Each row is followed by its class number.
[ 636 -284  -97  111    0 -461  175 -147   23 -121  167   97 -262 -109
 -385  -45  316    8 -124  251  235 -122 -217 -356 -178  127 -122  -68
  346  299  -77  -96 -337  -83] => 4
[   5 -282 -123   29   -9 -285  186  572  -45 -101  272 -360 -346   36
 -121  -61   66 -171 -214 -360   68   69  261   64  429 -613 -123 -286
  179  169   65  669   46  -51] => 4
[ 651 -170  -49  146  -91 -357 -125  352 -154  274  -92 -281  333  124
 -132  -51  -75 -235 -237  -94 -111 -119 -207 -311   47   26   25 -134
  151   39   70    8  130  -89] => 5
[-128  210  178   66  -31 -264  397 -488  334  290  -46   70   41   64
 -649   16  -75    7  294  404  398  200 -697 -195 -531  441  183 -198
  335  687 -468   26   83 -173] => 3
[ 366 -183   75  116  100 -316  -47 -318   -4 -180   81  119  159 -193
    0    3  231  236  -28  159  110  -42 -143 -112 -241  140  194   11
   59   33  -37 -618 -184    1] => 6
[ 210 -341  -46  256   80 -379   81  878    9   63  107 -573 -540   48
  280  -20   43 -362 -369 -296 -347  178  432  205  624 -688 -302 -279
  -76  -16  279  553  132  -26] => 4
[-115  198  183   45   20 -262  377 -516  333  366  -88   85   31   70
 -667    8 -118   -8  290  424  386  187 -707 -182 -554  475  187 -136
  338  697 -421  -14   18 -200] => 5
[ 631 -180  -43  170   14 -434  125 -168   12 -207  123   71 -231  -78
 -390   10  345   70  -90  227  136 -149 -181 -321 -127  148 -108  -67
  318  283  -85  -86 -298    0] => 1
[-560  567  102  -45 -104   14  336 -400  235  175 -269   57   98   93
 -575  169  -79  102  262  332  435  233 -525  -92 -629  514  105  -66
   88  364 -623  165    6 -158] => 7
[-142 -274  -60   18    6 -265  163  510   -7 -164  331 -345 -332   51
 -169  -53   -3 -204 -172 -331   41  105  159   93  480 -559  -56 -249
  189  195   33  660   93   -6] => 5
[ 657 -183   26   24  -69 -293 -123  361 -189  393 -125 -229  337  151
 -158  -88 -111 -228 -188  -49  -43 -124 -259 -310   31   98   52 -165
  188   75   44    3  156  -98] => 7
[ 605 -144 -116  112  -73 -369  185 -138   -9 -200  157   45 -241  -75
 -347    1  389   50 -105  247  244  -89 -210 -350 -187   98 -206  -57
  281  192 -107  -91 -262  -40] => 2
[ -49  163  242   -5   21 -229  402 -425  283  380  -90   91    5   52
 -597   -5 -102   18  282  364  400  248 -666  -94 -535  474  186 -242
  321  649 -401  -31   57 -178] => 2
[ 420  -79   -4 -116  -41 -316   87  163 -130  341 -102  115  461  -68
  145 -220 -217 -166 -233   53  183  -23 -327 -125   -5  -46  175  -76
  223   63  180 -229  -24 -137] => 5
[ 702 -164  -31   54  -95 -329 -129  400 -175  315 -138 -268  339  117
 -145  -44  -49 -178 -205 -140  -16 -153 -234 -299   15   35   53 -156
  159   14   17  -19  108 -113] => 7
[ -91 -259 -105  -76  -10 -136  175  514  -87 -119  334 -260 -314   43
 -134 -101  -31 -189 -158 -351   84   64  252   66  439 -574 -114 -244
  181  190   60  695   80  -11] => 6
[-543  535  139  -63  -45    5  330 -416  224  232 -304   66   68   95
 -555  149  -95   79  257  315  401  238 -453  -68 -611  517  109  -41
   97  321 -576  153  -14 -146] => 1
[ 412 -181  131   89   99 -337    4 -250  -37 -196   67   93   74 -180
  -72  -20  281  284   -7  150  137  -39 -100 -127 -222  123  146  -83
  104   61   -8 -608 -183   29] => 2
[   4 -272  -71    9   -7 -225  138  624  -38  -89  262 -396 -338   54
 -101  -28   55 -191 -187 -434   10   28  228  149  485 -553  -76 -270
  160  135   35  678   90  -21] => 4
[ 558 -192  -49  178   -2 -436  113 -161   41 -182  170   36 -137  -23
 -369   -5  313   48  -81  237  150 -178 -229 -407 -117   58 -135   21
  294  311  -90  -54 -307  -28] => 4
[ 191 -337  -34  241   63 -377   73  877  -11   90   40 -542 -484   74
  235  -18   26 -344 -385 -285 -347  155  478  139  601 -712 -335 -259
  -54  -39  321  613  117  -48] => 0
[ 635 -314  -23  121   66 -526  160 -120   26 -200  156   41 -266 -108
 -349  -12  381   11 -108  160  186 -118 -237 -303 -111   67 -105  -69
  337  284  -70 -118 -281  -49] => 6
[ 630 -168    1  102  -82 -329 -103  323 -177  383 -125 -242  366  163
  -91  -87 -110 -220 -213   13 -103  -91 -213 -376   38   10   -4 -148
  148   63  107    7  169  -72] => 3
[ -14 -305  -36  -32   38 -236  134  533  -19 -107  280 -323 -321   27
 -132  -54   48 -211 -159 -396   49   52  189  151  460 -520  -23 -242
  220  159   27  614   86  -26] => 1
[ -71 -261  -53  -15   14 -210  132  542  -39 -117  315 -284 -334   48
 -128  -93  -50 -211 -141 -344  -12   10  196  107  541 -525  -27 -252
  224  243   96  661  112   30] => 5
[ -90  184  213   48   -4 -298  388 -440  319  353  -97   48   48   80
 -690   29  -64  -13  259  358  386  211 -644 -169 -533  435  182 -256
  354  671 -418    5   76 -194] => 1
[ 349 -167   77   69   80 -316  -40 -375  -40  -88   14  189  101 -144
  -66  -31  191  256  -24  216  110  -26  -73 -193 -250  166  109    2
  113   42   18 -552 -185  -28] => 3
[-186  223  241   70  -20 -216  373 -443  299  323 -117   38   16   68
 -634   39  -34   20  256  479  346  228 -682 -162 -544  475  164 -252
  301  686 -445   21   58 -164] => 7
[ 603 -253  -34  119   39 -419  149 -205   30 -146  207   94 -249  -89
 -297  -33  336    3  -47  276  150 -112 -249 -336 -120  103 -161    6
  292  315  -48  -96 -234    6] => 6
[ -66 -217  -94   25  -10 -238  184  523  -39 -178  308 -349 -326   24
  -80  -76   53 -178 -184 -369   47   70  224  104  455 -600 -103 -233
  159  138   40  667   85   -2] => 0
[ 317  -66   34 -169   -2 -318  129   52 -141  421  -94  134  317  -58
  109 -248 -214 -216 -214  159  161   53 -381 -115   -3   27  112  -41
  254  130   91 -107  -26 -122] => 1
[ 371  -83   17  -76  -23 -318   76  110 -116  315  -30  107  389  -52
  109 -222 -213 -197 -222  155  119   17 -352 -141   23   -7  147  -52
  225  151   93 -122   -9  -94] => 1
[ -77 -270  -74   -1    8 -194  112  545  -45  -79  246 -359 -277   82
 -183  -33    1 -199 -184 -357   27   57  225   97  441 -538  -71 -267
  181  140   23  705   97  -31] => 0
[ 616 -237  -66  186   26 -473  100 -153   35 -273  165   38 -265  -79
 -338   44  382   74  -97  183  131 -150 -187 -360 -133  115 -131   16
  301  250  -99 -100 -271  -49] => 2
[ 565 -222  -54  102   19 -425  199 -168   15 -179  134   84 -221  -98
 -357  -22  299   35 -128  232  212  -95 -238 -338 -180  126 -151  -29
  311  284  -65 -129 -289  -70] => 5
[-602  514  153    8  -39   -8  318 -410  271  200 -288   61   34   69
 -493  173  -77   53  237  383  357  251 -472  -23 -618  541   86  -29
   94  353 -588  170  -37 -172] => 4
[-164  171  220   12   10 -251  394 -427  306  387 -106   84   -1   80
 -689   10 -138  -56  229  414  376  236 -694 -176 -545  481  169 -208
  344  696 -401   56   71 -213] => 5
[  14 -264 -137  -86  -16 -222  208  546 -104  -56  284 -286 -333    8
 -114  -96  -30 -211 -227 -389  106  106  215  101  434 -544 -119 -262
  191  131   19  690   61  -33] => 3
[ 693 -210    1   62  -94 -312 -129  441 -178  363 -148 -256  301  107
 -161  -66  -99 -266 -239 -122  -90 -108 -187 -253   60   77   42 -196
  190   47   23   95  121  -95] => 1
[ 116 -283 -115  174   86 -358  105  856  -31   64   94 -550 -518   51
  235  -50  -24 -432 -429 -274 -291  226  395  206  618 -722 -305 -241
  -81  -50  237  594  122  -15] => 3
[ 236 -252  -67  229   82 -384  176  899    5   89   39 -596 -467   60
  229  -29   37 -342 -345 -304 -265  195  382  186  568 -706 -302 -297
 -108   -8  200  544  118    4] => 2
[ 656 -204  -90  164    8 -421  128 -108   -5 -215  133   56 -241  -46
 -356    1  337   39 -126  192  141 -146 -178 -352 -117   88 -168  -16
  290  233  -62  -36 -301  -27] => 2
[ 383 -174   79  122   76 -302  -33 -298  -19 -167   57  118  128 -178
  -29   10  239  262    1  144   92  -74  -98 -149 -228  155  174  -40
   95   65   -6 -563 -167    0] => 6
[ 362 -209  175   83  154 -330  -77 -319  -14  -71    2  181   38 -185
  -41  -26  167  235    7  213   55  -31  -95 -126 -221  239  149   12
  107   89    3 -575 -209   15] => 5
[ 540 -217  -68  109   14 -362  122 -152   19 -192  172   53 -215  -74
 -362   -6  303    7  -89  204  170 -119 -214 -291 -122  135  -92   -7
  296  245 -123  -52 -275  -30] => 1
[ 439  -78   19  -77    4 -308  106  130 -133  315  -86   50  372  -69
  142 -200 -163 -159 -217   94  151   -7 -348 -129   -4   -2   98  -51
  202   97   94 -144   -9 -102] => 7
[ 231 -302  -88  260  131 -463  126  879    6    6   58 -596 -594   23
  227    9   77 -364 -393 -355 -354  177  420  269  638 -699 -284 -273
  -62  -20  250  573   97  -18] => 2
[ -82  158  198   53   12 -259  374 -444  319  319  -80  101    3   18
 -599  -10 -108  -22  253  415  382  241 -709 -126 -552  480  207 -206
  319  682 -401  -37   28 -180] => 5
[ 588 -242  -87  123    3 -453  144 -145   13 -178  209   43 -246 -121
 -318  -29  336   28 -108  223  231 -106 -239 -325 -151   91  -93  -45
  306  247  -96 -117 -306  -30] => 4
[-552  504  155  -81  -32  -22  377 -428  196  285 -312   46   87   60
 -564  145  -84   77  238  360  445  287 -498  -17 -650  537   77  -83
  107  280 -594  173  -17 -158] => 0
[ 391  -14  -24  -78  -17 -322  106  140 -106  326  -98   51  398  -61
  124 -188 -235 -208 -202   84  152   -4 -356 -113   32    1  124  -19
  186   59   45  -91  -20  -68] => 3
[ 702 -161  -53  100 -182 -267 -123  407 -205  288  -77 -261  382  127
 -123  -81  -57 -173 -233  -88  -31 -129 -188 -368    7   -6    4 -210
  149   42   58   29  144  -82] => 7
[ 668 -217  -13   79 -119 -293 -122  327 -171  327  -43 -247  412  123
  -86  -80  -56 -184 -204  -57  -37 -126 -214 -357  -22   30   63 -182
  165   73  105 -123  163 -118] => 4
[ 484 -218  -50  180  -45 -431   85 -146   38 -236  170   56 -150  -37
 -341    7  310   48 -131  288  135 -119 -208 -407 -102   31 -145  -14
  292  256  -28 -117 -259  -58] => 5
[-579  501  173  -76  -45  -22  346 -470  237  284 -277  107   23   68
 -525  119  -95   69  264  434  406  261 -534  -53 -610  563  132  -76
  130  392 -554   86  -47 -152] => 4
[ 516 -231  -50  113   -7 -379  101 -224    9 -163  190   92 -188  -73
 -339  -42  270   55  -82  308  182 -119 -214 -393 -149  106 -107   18
  302  260  -42 -109 -259  -37] => 0
[ 632 -215  -97  136   -9 -442  157 -145    2 -222  160   57 -230 -104
 -277  -31  349   22 -134  178  194 -137 -204 -350 -133  112 -156   12
  284  212  -87 -108 -333  -44] => 4
[ 183 -347  -39  240   81 -361   65  886  -18   -7  116 -576 -550   65
  222   -5   40 -329 -391 -306 -369  198  449  160  614 -730 -337 -251
  -85   18  279  598  152  -18] => 2
[ 195 -376  -63  254  126 -449   92  845   10  -12  104 -613 -604   12
  224    2   82 -358 -414 -331 -321  215  416  198  594 -741 -353 -229
  -62  -21  204  613  125  -23] => 3
[ 651 -204   60   92  -84 -320 -154  390 -161  342 -128 -278  373  112
 -129  -44  -38 -224 -202  -57 -104 -104 -245 -291   21   66   59 -173
  169   74   18   12  155  -65] => 1
[ 403 -239  142   53  109 -268  -36 -302  -22  -97   38  132   71 -141
 -133   -3  233  250   30  159  125  -48 -120 -134 -240  202  150 -100
  140   82  -19 -552 -136   13] => 3
[ -64 -239 -102  -37   24 -194  220  586  -56 -149  317 -381 -335   79
 -163  -56   29 -182 -156 -385   86   54  225   60  455 -613 -128 -234
  173  183   21  700   88  -17] => 2
[ 572 -162  -39  112    7 -402  131 -168    6 -115   94   77 -209  -73
 -335   -9  310   33  -84  255  163 -128 -233 -301 -114  161 -121  -38
  298  256 -103  -90 -293  -25] => 7
[ 634 -144   -5  119  -90 -313  -98  393 -159  319 -124 -277  355  156
 -144  -56  -56 -219 -210  -44  -53  -89 -233 -346    2   26  -30 -131
  123   58  -21  104  138  -96] => 7
[ 358  -74   16  -93  -18 -290   14   61 -118  349  -90  119  369  -40
  116 -201 -224 -191 -245  170  116   -6 -346 -113    8   37  124    2
  235   95  124 -150   -3 -142] => 7
[   4 -316  -31  -31    3 -267  163  550  -50 -107  273 -338 -326   45
 -145  -57   81 -132 -149 -401   65   27  245   98  472 -586  -76 -311
  242  163  105  625  105  -42] => 0
[-633  532  144  -73  -84   50  291 -417  203  154 -268   60   78   48
 -577  186  -32  104  257  335  423  247 -485  -26 -659  518  125  -78
   87  296 -620  155    4 -135] => 6
